In the rows, 128 means zero.
[ 74  82 129 127  70 174  94 100 140 132 144 202  84 169 109 122 156 120
 133 146 128 120 126 108 138 148  80 139 127 108 116 112 115]	k206
[114  71 137 105 116 149 106 130 159  93 144 158 137 133 111 142 129 149
 165 128 163 114 136 140  96 160 106  62 128  95  88 129 139]	k560
[102  71 145 128 112 162 136 161 175 123 162 165 115 146 119 148 143 149
 181 129 125 105 117 139  88 170 113  74 157 109  71 125 147]	k14
[ 84  59 125 124  64 200 109  97 132 132 158 209  81 178 112 115 175 127
 125 157 133  92 134 128 134 147  71 145 113 127 141 121 122]	k145
[ 95 143 131 150 123 139 170 161 159 147 136 105 111 131 108 125 115 102
 150 127 105 152 128 118 159 119 127 129 120  77  80 106 126]	k277
[104  58 148 129 133 174 133 136 164  96 162 165 108 136 137 160 133 158
 180 126 116 124 111 141  73 198 114  56 172  86  65 118 150]	k14
[107  70 143 128 120 152 104 130 149  93 168 179 124 152 129 132 130 138
 162 136 140 121 111 127  95 183  87  76 158  91  89 121 144]	k206
[ 82  64 160 125  91 155  95 134 167 122 158 188 120 152  98 142 123 122
 176 132 166 102 146 133 124 170  71  77 119 123  77 128 149]	k206
[105  76 135 104 110 154 123 114 162 112 159 177 114 130 123 121 120 171
 162 126 154 106 138 142  93 177  69  83 144 116  82 136 139]	k580
[ 92 104 141 136 116 144 167 157 186 138 163 151 124 138  97 105 144 106
 186 122 130 104 134 111 155 140  82 139 116 101  70 130 148]	k145
[105 125 123 166 111 147 179 172 160 156 143 104  81 153  96 108 135 115
 187 143 117 149 144  88 174 139 103 153 156 119 121 111 130]	k544
[ 99  91 154 112 110 155 123 147 160 128 167 199 101 148 133 161 152 149
 168 124 131 114 109 155  78 179  98  63 143  89  71 128 123]	k551
[106 121 136 154 120 115 158 140 152 123 152 101 124 123  79 110  85 108
 174 106 137 160 154 102 146 118 104 115 126  86  59 117 146]	k470
[ 71  82 129 128  76 177 110 108 154 129 143 201  82 174 110 127 160 117
 143 141 118 121 121 101 148 152  87 146 121 107  99 106 120]	k206
[ 96 136 133 149 129 117 141 150 185 120 138 149 145 138 102 123  94 111
 190 116 113 128 117  99 127 123  91 108 127 122  67 115 136]	k14
[ 93 141 131 150 121 144 168 190 176 162 113 133 105 160 119 151 152  92
 186 141 126 119 118  93 185 128  95 144 105 111  76 122 128]	k588
[104  81 144 130  94 166 115 132 163 107 151 183 102 145 108 143 146 142
 188 145 131 107 100 158  73 175  82  34 154  55  45 115 116]	k277
[108  98 154  81 130 121 104 143 168 111 140 171 158 147 141 153 157 131
 140 110 163 121 113 151  94 154 104  90 132  76  79 131 130]	k206
[101 167 165 125 143 134 177 172 176 162 138 154 130 136 111 172 149 101
 167 110 108 127 106 121 145 121 112 115 103 105  49 127 148]	k544
[ 90  68 155 103  90 145  80  87 159 117 130 182 110 129  92 148 118 130
 188 107 174  77 151 121 133 156  63 101  94 165  92 150 123]	k551
[ 78 148 134 159 124 157 177 166 181 151 126 135 116 143 129 155 146 115
 181 134 102 136 106 117 144 148 115 122 129  87  63  95 135]	k277
[122  90 159 116 138 156 123 141 149 114 134 171 125 155 129 184 159 130
 181 125 129 124 113 151 105 179 116  74 140 114  60 120 145]	k175
[ 87  80 129 141  93 192 138 101 137 138 150 167  64 136 133 134 157 159
 108 150 108 103 108 138 115 171 104 108 140  93  69 111 140]	k14
[ 67 116 124  91 101 145 125 136 177 159 143 203 128 128 147  97 159 136
  91 130 106 118 114 141 128 127 111 140  98  92  98 124 105]	k35
[ 74  85 131 141  76 189 121 113 149 138 159 206  70 166  94 122 155 108
 138 148 114 100 125 106 143 139  75 122 109  98  93 109 125]	k14
[ 77  76 114 117  74 193 122  99 149 110 139 205  84 171 122 137 162 154
 135 149 119 117 119 112 116 157  95 129 133  95  93 108 125]	k560
[ 92  76 124 100  78 193 128  94 142 128 151 192  54 185 108 140 150 140
 139 129 107 129 121 113 154 156  90 131 122 109  85 116 114]	k580
[127  79 149 101 127 129 102 119 146 101 150 179 133 149 120 155 128 133
 176 122 137 115 114 127 100 161  89  59 118 101  78 139 122]	k470
[107 153 128 156 150 150 200 168 176 131 132 131 106 141 143 153 169 122
 183 120  91 147  98 133 127 176 135 128 179  60  46 108 141]	k35
[111  47 145 115  98 148  93 160 163 130 156 173 134 139 113 137 144 123
 181 123 158 112 151 138 112 153  93  85 119 144 100 130 131]	k588
[ 96  88 145 125 114 172 143 146 180 128 146 153 108 136 142 142 148 155
 173 138 118 128 115 156 101 180 112  67 167  71  39 113 131]	k277
[102 161 133 148 123 119 164 164 174 160 151 123 132 120  97 100 121 108
 181 105 126 153 152 108 157 122 105 141 139 114  71 117 144]	k580
[110 172 141 147 150 131 185 164 166 144 135 140 107 147 112 164 145  84
 186 113  86 137 100  87 152 130 122 140 133  76  91 120 128]	k14
[147  90 158  89 134 166 102 101 122  99 153 166 107 148 117 171 132 126
 147 110 142 121 125 157 117 166 111  57 126 106  89 139 135]	k580
[ 81  50 118 129  71 190  90 111 137 154 136 204  71 174 130 143 199 115
 140 155 135 116 129 108 154 162  59 141 100 120 125 103 100]	k588
[129  56 152 130 101 173 112 148 136  97 144 166  93 156 100 182 155 132
 196 135 163  96 124 127 103 169  95  61 121 104 100 136 144]	k588
[109  74 134 111 112 164 107 124 157 122 162 221 112 171 119 135 167 125
 190 144 145  82 132 108 127 176  42 109 124 137 120 138 126]	k580
[128  47 150 137  97 142  97 137 160 104 170 159 112 147  72 121 104 130
 194 135 155  98 163 124 116 147  75  55 132 140  75 138 146]	k14
[ 93  53 130 117  95 161  98 139 161 114 159 190 134 163 101 134 144 121
 171 140 163 106 155 133 110 159  76  91 125 119 103 122 134]	k560
[ 85  97 116 113  83 187 133 117 136 126 154 202  78 177 121 123 166 138
 124 138 119 119 117 113 127 149  93 145 125  96 118 109 122]	k580
[108  60 153 116 121 157 101 112 157  91 146 162 118 134 112 139 135 130
 165 131 184 100 149 141 110 182  77  79 132  96  96 132 147]	k206
[ 98 143 122 180 125 129 155 165 148 138 145 127 104 146  94 114 117  82
 186 133 129 129 140  96 156 131  89 145 128 118 106 112 126]	k551
[ 64  40 118 100  74 185 101  80 156 122 146 227  92 172 101 123 166 133
 143 132 113 117 126 103 129 140  60 166 112 126  83 111 116]	k175
[ 74  49 119 114  66 198 118  93 148 130 152 186  70 153  82 111 141 117
 144 143 119  88 142 110 163 146  86 143 122 120  74 133 128]	k560
[111  77 158 112 108 144 114 132 173 111 166 191 123 140 118 141 145 150
 181 123 156 105 133 135  89 178  87  79 150 107  90 134 146]	k206
[126  64 148 118 114 130 113 142 157  99 165 166 127 150  83 156 120 129
 184 110 137 123 147 124  84 138 101  79 125 116  96 131 134]	k14
[113 154 136 179 135 125 164 146 160 142 139 119 103 136 103 141 128 102
 182 128 107 157 127  91 163 143 104 135 134 100  73 103 145]	k206
[100 124 116 155 121 148 196 164 174 131 162 132 100 145 111 108 132 114
 175 130  93 145 124 108 132 139 107 148 160  68  81 102 126]	k277
[ 66  70 137 104  70 178 112 100 158 118 147 226  63 172  96 136 141 125
 157 129 133  95 138 104 134 147  68 135  91 117 102 127 105]	k551
[ 81 180 147 148 123 148 179 150 179 145 125 149 112 142 115 160 142 105
 160 112 115 145 112 112 146 132 125 143 122  84  64 101 150]	k206
[113 144 130 131 131 151 176 142 158 127 143 143  98 155 102 160 148 115
 175 104 116 147 118 107 142 141 110 134 120  84  84 108 138]	k580
[101 145 135 169 127 112 172 171 176 173 155  95 124 107 119 104 112 131
 165 122 114 139 123 121 147 144 111 107 158 104  45 112 152]	k14
[125 155 125 162 138 118 179 157 140 140 138 104 105 142  96 120 111  84
 176 127 108 163 151  90 162 116 122 151 134  95 114 119 121]	k470
[100 113 115 168 118 127 157 176 163 132 140 100 123 155 109  95 127 104
 195 137 145 146 148  91 163 146 106 134 148 103 102 103 135]	k470
[ 65  90 125 122  80 194 121  98 146 133 141 196  70 159 105 123 137 130
 147 143 132 108 131 101 156 157  64 132 106 109 107 121 125]	k580
[ 99  59 145 117 119 155 129 143 156  93 151 168 116 136 116 152 126 142
 188 127 143 120 117 156  59 190 111  44 148  63  60 122 127]	k470
[ 80  58 133 119  81 174 103 139 174 107 140 204 103 165  82 142 137 118
 207 137 153  82 136 120 122 164  79  93 107 128 141 137 119]	k35
[ 82  69 107 121  75 198 132 118 136 121 161 204  81 180 112 123 173 126
 123 151 106 101 116 108 133 146 105 155 129 101 112 111 128]	k560
[ 75  87 120 111  80 185 150 135 160 149 157 197  84 162 125 110 214 140
 134 136 128 102 116 101 128 147  90 179 134 102 148 112 126]	k544
[120 160 129 137 147 136 178 159 161 124 136 123 114 146 123 130 118 120
 160 120 112 158 130 116 146 137 123 125 136  93  74 110 138]	k580
[111 160 136 132 151 108 167 186 170 145 140 117 147 125 113 120 143 110
 155 113 117 165 113 112 138 108 133 130 121  66  83 110 137]	k175
[119  47 141 110 103 155  98 116 154  97 166 208 120 162 107 142 150 157
 180 137 148 105 139 116  81 157  53  93 134 147 121 132 134]	k544
[ 74  62 130 115  79 172 100  98 151 135 145 213  94 145 120 124 159 117
 126 133 126 110 124 118 138 143  55 131  94 104  52 115 117]	k588
[ 75  77 125 125  66 178  99  85 133 149 150 215  99 161 128 102 154 135
 115 162 112  75 111 118 148 143  56 150 104 157 114 132 121]	k145
[ 86 140 114 155 114 151 169 157 163 134 128 137  99 171  96 127 116  97
 196 134 131 128 132 104 158 148  81 146 141 117  92 111 127]	k580
[101  83 173  68 114 148  91 142 163 123 146 211 123 162 106 192 175 110
 178  99 156 103 134 130 111 138 101  90  84 103 111 152 112]	k551
[ 86  78 141 114  98 175 152 122 160 112 163 197  77 164 124 127 152 146
 152 131 110 119 107 106 127 172  84 117 135  87  69 111 136]	k544
[ 64  62 131 118  73 183 122 114 146 135 160 198  86 164 101 113 140 125
 132 138 123  95 124 108 148 143  70 146 107 141 101 119 133]	k544
[134  50 134 144 111 168 125 140 142  80 188 163 113 163 104 114 156 137
 177 141 151 129 142 135  85 168  86  81 157  78 125 114 145]	k145
[ 85  60 137 125 109 156 126 142 173 124 170 171 128 135 124 123 131 148
 165 121 124 117 127 138  81 167  94  95 170 108  66 123 144]	k14
[ 96 117 122 153 115 148 174 174 175 138 154 126 109 145 111 114 124  97
 173 113 129 152 136 109 156 135 102 141 135  96  83 100 137]	k588
[112 161 122 157 140 111 181 180 177 145 133 100 137 116 131 103 120 123
 159 135 108 162 138 130 120 122 126 128 153  79  83 102 119]	k277
[ 85 159 132 163 121 155 185 177 158 154 132 136 100 137 129 144 131  97
 162 131 115 130  92 128 140 150 104 118 144  72  55 110 137]	k588
---
[131 124 133  90  90  79 121  90 133 122 151 172 131 123 136 126 165 112
 129 158 162 112 131 127 138 106  87 133 147 116 167 160 123]	k39
[139 143 124 129 106 126 138 136 128 118 135 128 110 129 134 149 119 131
 155 109  99 116 112 135 132 107 137 126  90 134 150 131 158]	k776
[104 106 134 182 127 170 126 150 120 120 126 116 139 137 134 158 113 118
 172 120 152 136 128 140 127 140 102 144 117 114 123  29 127]	k541
[131 123 152 156 126 162 142 141 113  89 141 128 118 115 160 135 107 152
 156 123 116 125 123 167 153 116 128 135 120 126 113 128 116]	k39
[ 56 152 158 127 102 119 172 125 127 146 131 134 138 147 112  89 123 174
 128 136 126 141 138 148 155 174 122 162 116 162 130  49 144]	k154
[ 76 133 156 143 135 126 122 156 125 139 107 120 148 131 180 125  88 148
 107 129 110 150 137 128 118 183 115 169 129 134 102  62 166]	k825
[150 126 160 187 186 162 115 168 177 146 126 104 127 134 111 142 128 158
 134 141 139 115  76 129 128 165 131 128 124 118 147  68 144]	k174
[171 142 163 140 154 132 111 154 134 139  85 120 155 123 138 137  90 117
 114  92 102 166 136 142 123  80 133 161 117  75  87  86 117]	k541
[ 97 160 134 158 120 161 126 123 137 135 155 122 113 113 110 154 118 125
 135 123  93 112 130 102 120 126 136 116  89 149 114 120 173]	k825
[130 103 128 117  70 167 113 147 107 142 163 126 158 141 145 125 164 111
 155 151 138 125 102 129 125 126 116 127 119 125 189 136 130]	k683
[141 138 135 139 139 155 132 120 139 118 150 138 135 136 125 169 133 147
 136 159 159 130 148 109 138 113 131 138 124 131 116 119 123]	k956
[ 96 124 159 119  99 106 126 101 126 110 140 158 104 121 120  85 146 124
 112 135 152 101 126 139 158 154 114 141 146 118 146 133  94]	k776
[141 115 115 121 117 123 141 138 111 108 146 145 135 142 145 141 131 133
 151 137 161 135 141 142 140 121 118 135 140 131 141 112  95]	k737
[138 146 149 129 126 140 117 117 107  94 150 113 108 123 107 110 148 147
 157 127 142 116 121 154 123 131 149 115 122 174 147  96 130]	k776
[ 95 138 139 133 127 136 128 119  88 106 142 128 128 132  99 119 130 152
 112 135 170 124 149 110 137 134 166 134 129 154  94 146  99]	k825
[118 133 128 128 117 119 149 117 170 153 130 117 125 150 114  99 161 160
 148 154 147 112 100 118 103 140  87 122 162 127 161 111 139]	k174
[143 158 133 119 132 125 141  92 134  99 132 147 104  86  98  87 137 104
 134 121 168 116 171 127 133 106 117 136 158 117 113 130 106]	k491
[106 110 157 104  97 182 125 133 127 119 152 162 117 149 165 123  95 112
 136 110 126 141 148 135 145 149 132 136 107 145 113  69 123]	k776
[108 112 141 130 113 154 150 115 121 125 137 156 107 132 123 139 128 115
 165 121 160 107 123 132 125 109 129 135 107 127 147 124  89]	k154
[110 117 131 101 118 158 141 119 152 155 134 149 105 130 140 101 129 136
 125 133 157 123 133 134 124 139 109 153 136 115 148 135 111]	k739
[131 125 153 156 197 123 115 156 171 146 113 147 128  70 178 102  71 115
  87 124 103 144 153 143 142 169  99 155 137  77 124  93 145]	k825
[ 94 118 149 101  97 148 135 124 130 134 145 156 107 144 140 135 118 122
 152 132 153 131 131 124 114 124 129 145 118 127 133 106 112]	k739
[102 134 183 153 113 185 115 160 111 139 141 154 107 136 133 165 104 101
 128 116 139 150 145 122 140 150 142 177 106 123  64  85 103]	k491
[127 129 136 105  92 123 154 157 137 152 133 139 110 103 144 105  77 107
 199 106 116 108  99 121  97  95 104 119 119 139 154 146 169]	k683
[125 147 120 113 141 133 116 126 100 121 133 133 118 116 134 134 118 103
 140 121 116 141 123 109 108 115 159 131 117 156 112 159 119]	k683
[113 118 135 123 123 153 143 123 157 124 127 156 115 143 154 130 115 121
 169 130 164 109 121 124 132 134 118 141 140 133 145  86 115]	k776
[148 107 122  83 147  93 141 128 143 126 105 138  86  84 151 129 100  98
 128 131 134 122 142 161 146 144 119 163 162 104 113 169 177]	k39
[159 145 151 125 137 159 109 124 106 109 157 112 119 132 110 151 142 133
 132 146  98 150 132 133 128  96 187 125 124 132  95 163  94]	k683
[179 146 135 103 171 163 131 146 122 120 155 119 125 120 126 154 121 115
 167 134 113 150 132 151 134  96 152 128 109 146 143 120 133]	k39
[115 126 135 132 131 128 140 145 125 109 141 117 152 128 169 111 107 143
 125 122  74 139 124 147 132 144 102 112 118 136 167  61 135]	k737
[127 106 118  73 102  98 149 141 110 134 103 145 111 121 147  93  97 144
 108 105 152 125 129 151 156 156  98 165 137 133 122 171 159]	k541
[129 126 140 104 111 142 150 136 132 116 151 156 113 142 135 128 119 135
 150 136 166 119 127 131 141 135 117 143 133 141 147  95 112]	k737
[159 123  75 130 168 107 130 126 136 143  93 107 125 125 138 132 112 142
 121  97 125 125 142 137  98 126 102 134 127 126 118 149 151]	k174
[114 170 132 114 106 115 139  94 154 105 154 175  86 116 103 117 139  92
 175 118 138 104 132 137 154 127 116 129 140 140 117 120 114]	k75
[119  98 125 120 170  97  97 110 112 105 114 129 151 131 167 168 126 101
 152 135 132  89 120 147 113 147  83 152 140 127 179 128  93]	k174
[144 154 162 122 163 112 128 140 152  73 131 127 118  99 176 128 104 104
 160 135  75 139 100 137 133 144 117 131 152 118 127 132 134]	k174
[126 131 145  95 130 130 150 115 144 118 115 152 106 152 151 130 123 118
 159 127 139 114 124 128 116 118 114 142 151 129 140  93 100]	k491
[134 149 172 138 114 128 135 141 108 113 139 103 149 138 168  69 120 196
 154 120 112 131 127 166 105 120  61 140 128 136 179 102  85]	k776
[101 137 145 123 156 137 125 139 126  93  87 121 137 128 173 146  94  97
 166 108 114 114 112 149 140 155 143 170 156 139  97 104 115]	k75
[ 90 114 135 103 126  99 135 121 105 146 124 124 148 119  84 127 130  89
 160 143 187 109 145 118 121 100 135 157 150 107 150 151  81]	k739
[159 135 147 121 177 153 130 147 130 118 154 126 118 139 118 181 112 143
 134 147 110 153 136 126 132 110 173 140 106 120 115 135 103]	k174
[112 124 123 124 138 148 147 111 176 110 114 132 127  88 129 108 128 100
 157 142 140  85 104 133 148 145 134 136 169 124 144 127 170]	k174
[133 110 111  82 142 112 134 110 135 111 135 142 132 118 143 126 123  62
 184 149 185 110 157 122 146 150  71 139 199 138 127 161 108]	k956
[141 160 134 113 146 108 140 137 138 131 113 142 140 128 148 173  75 116
 174 101  91 128 123 126 125  81 102 152  96 132 130 114 143]	k541
[139 133 127  97 122 143 163 130 148 120 129 165 110 140 154 139 111 121
 174 130 154 136 124 134 137  98 136 144 134 128 125 104 135]	k39
[147 109 118  92  97 140 141 126 138 142 114 123 130 141 168 111 104 167
 129 111 112 117 119 140  88 108  94 120 109 134 160 148 166]	k384
[ 90 116 151 115  93 140 156 136  87  95 152 133 124 112 154 122 104 106
 177 125 115 166 155 141 106 117 139 122 105 139 132  73 131]	k154
[ 91 114 141 112 127 136 116 108 125 138 120 182 136 138 164 156 109  91
  93 118  60 146 149 172 161 131 151 170  92  89 121  91  95]	k384
[101  91 136 165 121 184 116 133 111 131 146 113 127 127 156 146 118 170
 115 139  86 119 111 132 104 123 155 106  92 136 143 118 134]	k683
[ 96 108 139 148 121 160 135 133 127 125 148 148 108 110 110 140 116  89
 137 128 147 109 125 112 150 130 148 122 143 127  96 143  93]	k737
[115 143 147 128 114 127 132 105 115 128 143 136  96 114  85 147 142 124
 129 137 158 129 148 115 126 123 154 143 120 145  85 169 123]	k154
[120 133 144 121 128 135 154 119 139 124 114 143  86 138 131 132 133 138
 157 133 135 112 112 142 116 115 144 140 148 133 126 106 113]	k491
[161 133 157 110 159 175 103 136 121 120 142 111 116 123 101 119 134 142
 135 129 163 143 128 151 118 125 188 126 122 163 122  94 130]	k739
[115 152 166 111 131 118 146 152 124 100 139 136 137 104 160 108  71 130
 154 116 107 153 147 137 114 134 101 155 109 125 138  66 150]	k174
[116 133 116 110 123 135 132 130 141 115 109 126 144 155 154  95 116 106
 140 100 135 120 126 141 149 182  99 136 140 141 136  49 162]	k825
[132 151 140 106 142 113 141 124 109 109 120 122  96 119 107 137 114 161
 112 128 153 122 139 131 122 132 159 162 134 154  97 135 132]	k737
[122 127 135  98  99 137 155 110 121  95 167 148 105 127 132 176 126 109
 171 156  94 125 141 134 143  92 149 119 113 125 137 131 141]	k956
[109 121 142  93 111 149 146 115 132 109 140 148 115 153 148 136 127 135
 138 137 121 120 122 134 127 134 126 149 118 121 152 104 118]	k174
[101 129 133  91 107 155 144 117 116 124 144 140 104 146 140 128 130 123
 141 146 130 132 129 121 123 139 139 159 130 131 133 133 109]	k683
[162 131 108 100 134 118 158 133 172 154 118 180 111 136 140 119 127 147
 123 137 184 131 133 109 145 114 131 139 153 128 121 149 133]	k491
[138 125 121 164 151 115 119 144 181 123 123 129 138 140 143 146 138  85
 157 145 137 150 106  93 143 143 139  95 173 113 102  97 132]	k776
[111 126 148 183 122 140 134 126 122  96 142 138  99 116 114 161 130 137
 164 128 115  99 132 183 167 138 145 133 120 132 114  70 128]	k491
[ 94 131 152 142 154 126 137 145 122 131 129 131 115 110 104 126  84  93
 159 117 118 138 136 142 137 143 145 136 128 130  90 105 110]	k384
[132 146 130 130 167 107 143 160 136 114 123 126 144 112 158 156 107 122
 210 148 157 119 118 143 127 130 111 167 154 136 163 115 121]	k75
[104 127 144 109  69 120 128  93 128 107 157 163 130 126 120 143 156  72
 183 136 139  98 110 117 145 110 122 105 129 154 144 150 125]	k154
[ 62 125 119 130 114 116 140 109 114 187 160 161 105 121  68 102 147 133
 125 158 181 112 143 108 129 143 124 149 135 146 134 158  89]	k683
[136 128 117 137 150 162 124 144 160 119 119 108 157 144 140 130 117 114
 150 120 106 120  75 108 143 146 149  81 132 167 125 130 160]	k384
[122 140 126 117 123  86 138 124 135 125 107 124 113 141 123 132 111 105
 133 104 100 126 137 140 151 141 124 147 130 110 108 114 139]	k776
[140 111 143 164 114 146 107 142 168 143 139 113 134 138 138 140 117 111
 119 110 118 125 118  91 114 122  78 100 110  74 128 131 125]	k739
[100 121 149 114 111 127 146 121 138 125 136 158  97 126 135 112 118 129
 136 136 150 123 135 126 134 134 133 145 136 120 131 112 113]	k776
[109 118 119  98 116 156 122 134 136 144 146 137 130 124 123 122 144  97
 114 147 163 131 109  87 151 174 108 136 140 149 137 158 156]	k541
[133 124 131 126 143 140 122 135 122 137 134 132 138 131 126 158 113 140
 127 129 136 135 137 115 111 108 146 139 111 136 112 143 124]	k174
[ 99 120 155 110 114 134 127 127 109 130 145 143  81 140 131 132 127 115
  97 127 119 144 146 112 116 161 116 141 118 120 109 117 108]	k491
[ 97 105 151 112  88 138 138 104 103 131 158 128 102 140  79 136 123 131
 136 129 121 123 151 127 110  91 124 110 103 118 128  98 114]	k541
[119  98 125 169 165 161 112 149 146 158 135 150 123 107 149 118 110 121
 114 122 143 118 114 106 115 135 123  99 120 122 139 136 113]	k825
[116 124 157 142 129 152 119 140 112 101 133  98 104 115  96 128 109  97
 155 114  99 109 116 169 166 168 168 136 130 135  97  90 148]	k683
[106 110 169 123 126 163 116 136  90  98 134 104  90 126 119  98 120 139
 125 108 135 109 122 162 120 169 134 136 125 136 126 107  98]	k75
[127 165 135 135 132 161 155 130 140 111 145 136 102 113 123 114 118 182
 125 133 128 130 111 124 122 131 144 134  85 146 148 125 156]	k384
